Each row has a name. Each piece below is followed by the name of the row it came from, unless a question asks for something else. Each question is about the rows just above it.

Columns, left to right: B H Q U
[-3.22 -3.82 -3.48 -4.87] = j_995
[8.41 5.30 6.55 0.46] = j_428
[-5.24 -6.67 -4.99 -4.50] = j_77
[-0.71 -4.10 -3.36  3.60] = j_926
The row with [8.41 5.30 6.55 0.46] is => j_428
Which column holds [-3.82  5.30 -6.67] top down? => H

Columns, left to right: V K S A
[ 2.03 -0.92 -1.85 -0.19] -> j_634
[-9.01 -2.69  3.69 -2.39] -> j_69
[0.65 1.53 1.04 2.22] -> j_943
[-9.01 -2.69  3.69 -2.39] is in which row? => j_69
[1.04] with +1 step of 0.01 on every entry: => [1.05]
q: [ 2.03 -0.92 -1.85 -0.19] => j_634

Columns, left to right: J E C Y N F G
[-7.15  3.59 -3.42  7.09  4.12  2.02  4.27] -> j_731
[ 2.39  3.81 -1.51  2.66 -5.46 -1.83  3.37] -> j_117
[-5.46  3.81 -1.83  2.40  3.37 -1.51  2.66] -> j_485
Which column holds this, read top down? [-1.83 -1.51] => F
Put [ 4.27 -7.15  3.59 -3.42  7.09  4.12  2.02] back in order: which row is it? => j_731
Which row holds these entries in another order? [ 2.66 -1.51  3.37  2.40 -1.83  3.81 -5.46] => j_485

Columns, left to right: Z P W D R
[ 3.13 -1.36  0.70 -4.40 -4.54] -> j_433
[ 1.31 -3.85 -7.40 -0.49  0.66] -> j_616
[ 0.85 -1.61 -3.62 -0.52 -0.14] -> j_21
[-4.58  2.65  2.93  3.27  2.15] -> j_75
[ 3.26  2.65 -4.58  2.15  2.93] -> j_257
[ 1.26 -3.57 -6.22  0.73  0.67] -> j_761
[-0.74  3.35  5.10 -0.70 -5.89] -> j_920
[ 1.04  2.02  4.89 -1.83 -0.25] -> j_812
[-1.19  3.24  5.34 -0.59  4.14] -> j_912
[-1.94 -0.15  0.32  1.81 -0.30] -> j_765
[ 3.13 -1.36  0.70 -4.32 -4.16] -> j_873
Put [ 3.26  2.15  2.65  2.93 -4.58] back in order: which row is it? => j_257
Which row holds [ 0.85 -1.61 -3.62 -0.52 -0.14]? => j_21
Which column holds [-3.57  3.35] top down? => P
Which row holds [ 1.04  2.02  4.89 -1.83 -0.25]? => j_812
Shift each entry of [2.02 4.89] by -1 times 0.01: => [2.01 4.88]
[ 2.65  2.93  3.27  2.15 -4.58] is which row reordered? => j_75

Columns, left to right: ner zoniv Puve kepuv tas dava paf
[ 0.20 -0.72  0.59 -0.59  0.05 -3.79 -1.02] -> j_874
[-1.04  1.02  1.33  0.38  0.61  2.98 -5.85] -> j_551
[-2.82  1.74 -0.66  2.92  1.76 -2.31 -2.29] -> j_147
[ 0.74 -0.75 -0.24  1.15 -0.91 -0.18 -3.94] -> j_566
[ 1.68  0.44 -0.58 -8.06 -0.74 -7.44 -3.49] -> j_249
[ 9.26  3.79  8.01  4.47 -0.16  3.92 -0.71] -> j_436
[ 1.25  1.58 -3.66 -3.27 -0.81 -6.62 -3.48] -> j_57
[ 4.06  1.63  4.24  3.51 -0.08 -1.27 -1.51] -> j_59
[-3.37 -0.81  3.26 -2.34  1.36  0.21 -1.89] -> j_607
[-0.02 -3.63 -5.43  1.05 -3.44  3.72 -3.61] -> j_224
[-3.37  1.36  3.27  0.21 -2.34 -1.89 -0.81] -> j_709
q: [ 0.20 -0.72  0.59 -0.59  0.05 -3.79 -1.02] => j_874
Shift each entry of [-0.58 -8.06 -0.74 -7.44] by +1 times 0.01: => [-0.57 -8.05 -0.73 -7.43]
Where do [ 9.26  3.79  8.01  4.47 -0.16  3.92 -0.71] appear? => j_436
[-0.81 -1.89 -2.34  0.21  3.27  1.36 -3.37] is which row reordered? => j_709
[ 1.58  1.63 -0.81] is in which column, read top down? => zoniv
[ 1.02  1.74 -0.75  0.44  3.79] is in which column, read top down? => zoniv
Which column holds this, read top down? [ 1.15 -8.06  4.47] => kepuv

Columns, left to right: Dezil votov fik rofa vekez
[-0.23  0.16  0.03  0.88  0.44]  j_171
[ 0.26 -0.67  0.29 -0.63 -0.74]  j_441
[ 0.12  8.33 -0.97  8.24  5.30]  j_887
[ 0.12  8.33 -0.97  8.24 -6.19]  j_368
[-4.46 -3.58 -4.38 -0.97  3.83]  j_538
[-1.00  3.47 -1.31  4.31 -3.05]  j_497
[ 0.13  0.01  0.40  0.42 -0.91]  j_516
[ 6.42 -3.63  6.92 -6.70 -3.59]  j_649
[-0.75  0.39 -0.60  1.34  0.44]  j_972
[ 2.03 -0.81  2.21 -1.72 -1.26]  j_206
q: [ 6.42 -3.63  6.92 -6.70 -3.59] => j_649
[ 0.12  8.33 -0.97  8.24  5.30] is in which row? => j_887
[-0.74  5.30 -6.19  3.83 -3.05] is in which column, read top down? => vekez

Columns, left to right: Foled Vinun fibon Kize Sof zul pelis
[ 0.83  0.62 -6.23  0.00 -2.40 -1.44 -1.58]  j_939
[-1.45  0.00 -2.40  0.83 -1.58  0.62 -6.23]  j_393
[-1.19 -2.09 -0.76  0.21  1.55 -0.68 -2.09]  j_545
[ 0.41  2.05 -1.85 -0.09 -3.61  1.43 -1.16]  j_893
[-0.37  3.18 -3.43 -0.50 -6.33  2.25 -2.81]  j_641
The row with [ 0.83  0.62 -6.23  0.00 -2.40 -1.44 -1.58] is => j_939
q: [-1.19 -2.09 -0.76  0.21  1.55 -0.68 -2.09] => j_545
Shift each entry of [0.62] by -1 times 0.01: => [0.61]
Put [-6.23 -2.40  0.83 -1.58 -1.45  0.62  0.00] back in order: which row is it? => j_393

Columns, left to right: Rola Gof Bokon bobag rom
[ 0.00 -8.63 -4.04 -8.76  3.35]  j_234
[ 3.92 -4.85 -4.47 -4.94 -2.73]  j_362
[ 0.60  1.83  3.16 -3.31  1.42]  j_397
[ 0.00 -8.63  1.48 -8.76  3.35]  j_208
[ 3.16 -3.31  1.83  1.42  0.59]  j_87
Put [-3.31  0.59  1.42  1.83  3.16] back in order: which row is it? => j_87
q: [ 3.16 -3.31  1.83  1.42  0.59] => j_87
Which column holds this, read top down? [-8.76 -4.94 -3.31 -8.76] => bobag

Columns, left to right: fugi mobi sube Pifan Sudes taku Zur fos
[ 3.22  6.85 -1.50  1.86  0.14 -0.21  1.63 -2.03]  j_880
[-0.21  3.22  1.86  0.15 -2.03  1.63  6.85 -1.50]  j_107
[ 0.40  3.27 -5.61 -0.29  1.12  0.03 -0.48  2.51]  j_320
Which column holds [ 6.85 -0.48] top down? => Zur
Which row holds [ 0.40  3.27 -5.61 -0.29  1.12  0.03 -0.48  2.51]? => j_320
Which row holds these entries in another order? [ 2.51 -0.48  0.03  1.12 -0.29 -5.61  3.27  0.40] => j_320
[-2.03  1.63 -0.21  0.14  1.86 -1.50  6.85  3.22] is which row reordered? => j_880
Which row holds these entries in another order? [-2.03 -1.50 -0.21  0.15  1.63  1.86  3.22  6.85] => j_107
q: [-0.21  3.22  1.86  0.15 -2.03  1.63  6.85 -1.50] => j_107

Columns, left to right: Migak Fod zik lov rem
[-8.53  0.04  0.61 -1.31  1.33]  j_520
[-8.53  0.04 -0.11  0.30 -1.02]  j_860
[-8.53  0.04  0.61  0.30 -1.02]  j_677
Where do [-8.53  0.04 -0.11  0.30 -1.02] appear? => j_860
Where do [-8.53  0.04  0.61 -1.31  1.33] appear? => j_520
Where do [-8.53  0.04  0.61  0.30 -1.02] appear? => j_677
[0.04] with -1 step of 0.01 on every entry: => [0.03]

Columns, left to right: Ker tuteb kemef lok rul Gaf tasef zagid Somir
[ 3.27  4.39  0.82  0.29  6.34  6.07 -6.23  6.26 -2.02]  j_15
[ 4.65 -3.08  5.03  7.17  2.75 -1.32 -0.64 -0.14 -0.44]  j_993
[ 6.38  7.18  5.15  3.79  1.01  6.42 -5.71  4.08 -2.07]  j_660
[ 5.03  7.17  2.75 -1.32] with +1 step of 0.01 on every entry: => [ 5.04  7.18  2.76 -1.31]
Move every entry of [5.03 7.17 2.75] by -1 step of 0.01. => [5.02 7.16 2.74]
Shift each entry of [2.75] by -1 times 0.01: => [2.74]
Move every entry of [6.26] by +1 step of 0.01. => [6.27]
Which column holds this, read top down? [0.82 5.03] => kemef

Columns, left to right: M L X T
[-8.36 -8.64 -4.47  8.42]  j_66
[-0.62 -3.79 -1.39  3.53]  j_401
[-0.62 -3.79 -1.39 -3.72]  j_31
Which row holds [-8.36 -8.64 -4.47  8.42]? => j_66
Which column holds this, read top down? [8.42 3.53] => T

Columns, left to right: Nofe muz Feli suf Kisi
[-3.46  1.93  2.12 -6.28  4.96] = j_586
[ 1.30  0.34 -0.82  0.32 -2.11] = j_445
[-5.65  4.21  9.24 -7.20  1.33] = j_970
[ 0.84  0.71  2.22 -1.33 -3.74] = j_177
[-3.46  1.93 -1.34 -3.67  0.99] = j_630
Move every entry of [ 1.93 -1.34] by +1 step of 0.01. => [ 1.94 -1.33]
Move every entry of [ 0.84  0.71  2.22 -1.33] by -1 step of 0.01. => [ 0.83  0.70  2.21 -1.34]
[ 1.30 -5.65] is in which column, read top down? => Nofe
Shift each entry of [-3.46  1.93  2.12 -6.28] by +1 times 0.01: => [-3.45  1.94  2.13 -6.27]

Columns, left to right: rakuv pufil nodov zovev Satuv gebir nulaf ror
[ 1.91 -1.31 -0.80 -6.70 -0.32 -0.17  2.68  0.18] : j_194
[ 5.36  0.63  5.34  6.44 -0.66  6.25  0.97  0.66] : j_82
[ 5.80 -0.07  2.89  4.30 -0.78  7.12  1.21  2.32] : j_769
[-6.70  0.18 -0.79 -1.31  2.68 -0.32  1.91 -0.17] : j_966
[ 3.25 -1.09  1.51  4.52 -1.38  4.76 -1.86  3.03] : j_448
[-8.13  1.60 -2.02 -2.51  2.61 -0.79  0.88 -0.03] : j_65
[ 5.80 -0.07  2.89  4.30 -0.78 -2.31  1.21  2.32] : j_134
q: [ 1.91 -1.31 -0.80 -6.70 -0.32 -0.17  2.68  0.18] => j_194
Which row holds these entries in another order? [-6.70 -1.31 -0.79 -0.32 -0.17  0.18  1.91  2.68] => j_966

Columns, left to right: zuna bazil lafa gamaf Rav dos
[ 0.37 -0.21 -2.12  0.11  2.68  0.88] : j_381
[-5.22 -2.17 -3.93 -7.04 -2.20 -5.36] : j_26
[-0.86 -5.10  2.81  2.20 -2.06  2.65] : j_777
[ 1.63 -1.34 -7.09  1.41  1.46  4.69] : j_416
[ 0.08 -0.68 -0.11  0.30  1.55  2.45] : j_457
[-2.06 -0.86  2.81  2.64  2.20 -5.53] : j_917
[ 2.52  2.41  2.63 -1.01  4.25  0.48] : j_212
[ 1.53  0.20  1.93  2.22  0.01 -0.18] : j_376
[ 4.93  3.31  3.65 -0.49 -0.30  0.75] : j_330
[-0.46 -2.34 -0.78 -0.77  4.24 -2.86] : j_704
[-2.06 -0.86  2.81  2.64  2.20 -5.10] : j_466
[ 0.63  0.20  1.93  2.22  0.01 -0.18] : j_967
Which row holds these entries in another order? [-5.10  2.20  2.64  2.81 -0.86 -2.06] => j_466
Move every entry of [2.81 2.64] by -1 step of 0.01. => [2.80 2.63]
The row with [ 2.52  2.41  2.63 -1.01  4.25  0.48] is => j_212

Columns, left to right: dozus fiz bon Movod
[ 7.25 -0.19 -0.20 -0.24]  j_81
[ 0.11 -0.19 -0.20 -0.24]  j_856
[-4.06  4.57 -0.20 -0.24]  j_778
[ 0.11  2.98 -3.70  3.27]  j_318
[ 0.11 -4.94 -3.26 -5.85]  j_415
Which row holds [ 0.11 -0.19 -0.20 -0.24]? => j_856
[ 0.11  2.98 -3.70  3.27] is in which row? => j_318

Columns, left to right: Rebe Gef fono Pomil Dad dotad sut lig
[ 1.22  5.32 -0.84  1.23 -1.14 -4.02 -0.23  7.97] = j_622
[ 1.22  5.32 -0.84  1.23 -1.14 -4.02  1.83  7.97] = j_491
[ 0.52 -0.19 -0.05 -2.54  1.07 -4.61  0.47  7.19] = j_95
[ 1.07 -0.05  0.47  7.19 -4.60 -0.19 -2.54  0.52] = j_699
[ 7.19 -4.60 -0.19] with +1 step of 0.01 on every entry: => [ 7.20 -4.59 -0.18]
[ 1.22  5.32 -0.84  1.23 -1.14 -4.02  1.83  7.97] is in which row? => j_491
[-0.84  1.23 -1.14] with +1 step of 0.01 on every entry: => [-0.83  1.24 -1.13]
Put [ 7.19  0.47 -4.61  1.07 -2.54 -0.05 -0.19  0.52] back in order: which row is it? => j_95
[-1.14 -1.14  1.07] is in which column, read top down? => Dad

Columns, left to right: zun latu Kof dag raku Reta nem
[-1.69 -4.44 -1.40 -3.86 -3.26  5.15  2.33] -> j_270
[-3.26  2.33 -3.86 -1.40 -1.69 -4.44 -0.31] -> j_223
[-3.26  2.33 -3.86 -1.40 -1.69 -4.44  5.14] -> j_30
Shift each entry of [-3.26  2.33 -3.86 -1.40] by +1 times 0.01: => [-3.25  2.34 -3.85 -1.39]
[ 2.33 -3.86 -1.40] with -1 step of 0.01 on every entry: => [ 2.32 -3.87 -1.41]
Which row holds these entries in another order? [ 5.14 -4.44 -1.69 -1.40 -3.86  2.33 -3.26] => j_30
[-3.26] with -1 step of 0.01 on every entry: => [-3.27]
Shift each entry of [-1.69] by -1 times 0.01: => [-1.70]
Where do [-3.26  2.33 -3.86 -1.40 -1.69 -4.44  5.14] appear? => j_30

Columns, left to right: Dor Mot lipog sobob
[-2.38 -2.48  0.23 -0.83]  j_515
[-1.92  8.55 -0.04  2.51]  j_927
[-1.92  8.55 -1.33 -1.39]  j_818
[-1.32 -1.39 -1.92  8.55]  j_392
[-2.10 -0.07 -1.04 -0.10]  j_857
[-2.48  8.55] is in which column, read top down? => Mot
[ 8.55 -1.33 -1.39 -1.92] is which row reordered? => j_818

Columns, left to right: gif gad limin vilab
[-1.37  3.28 -6.92  6.66]  j_576
[-3.63 -0.26 -2.90  1.00]  j_307
[-4.14  3.28 -6.92  6.66]  j_844
[-5.86  4.42 -3.09  6.62]  j_97
Where do [-1.37  3.28 -6.92  6.66] appear? => j_576
Which column holds this, read top down? [3.28 4.42] => gad

Columns, left to right: kizud Gegok ponim voso
[-0.70 -1.94  3.43  2.08] = j_458
[-0.49 -1.27 -4.28 -7.55] = j_291
[0.36 1.61 1.19 5.04] = j_382
[-0.69 -1.94  3.43  2.08] = j_396
[ 2.43 -3.39  0.38 -1.43] = j_973
[ 2.08  3.43 -1.94 -0.69] is which row reordered? => j_396
[ 2.43 -3.39  0.38 -1.43] is in which row? => j_973
Put [-1.94 -0.70  2.08  3.43] back in order: which row is it? => j_458
Which row holds these entries in another order? [5.04 1.19 1.61 0.36] => j_382
Which column holds [-0.69  2.43] top down? => kizud

Columns, left to right: nutu pav Gavi muke
[ 1.38 -1.91 -2.32 -2.10]  j_199
[ 1.59  2.47 -3.67  9.85]  j_846
[-2.32 -1.90 -2.11  1.38]  j_848
[-2.32  1.38 -2.10 -1.90]  j_689
[-2.32 -1.90  5.02  8.24]  j_463
Where do [-2.32  1.38 -2.10 -1.90] appear? => j_689
q: [-2.32 -1.90  5.02  8.24] => j_463
Put [-2.32 -2.11 -1.90  1.38] back in order: which row is it? => j_848
[-1.90  8.24] is in which column, read top down? => muke
[-1.90 -2.10  1.38 -2.32] is which row reordered? => j_689

Columns, left to right: ropur nol pilo Zoza
[1.23 1.72 1.54 0.55]  j_446
[1.23 0.55 1.73 1.54]  j_92
[0.28 1.72 1.54 0.55]  j_628
Put [1.73 1.54 1.23 0.55] back in order: which row is it? => j_92
Which column holds [1.72 0.55] top down? => nol
[0.55 1.54 1.72 0.28] is which row reordered? => j_628
Put [0.55 1.23 1.54 1.72] back in order: which row is it? => j_446
Which column holds [1.54 0.55] top down? => Zoza

Columns, left to right: Mopen felog gidir golot
[6.35 7.50 0.77 0.26] -> j_720
[8.24 0.83 0.18 5.53] -> j_427
[2.27 0.07 2.65 9.70] -> j_882
Shift each entry of [7.50] by +1 times 0.01: => [7.51]
Which column holds this, read top down? [6.35 8.24] => Mopen
Move every entry of [8.24 0.83] by -1 step of 0.01. => [8.23 0.82]
Which column holds [8.24 2.27] top down? => Mopen
Where do [2.27 0.07 2.65 9.70] appear? => j_882
Move every entry of [7.50] by -1 step of 0.01. => [7.49]

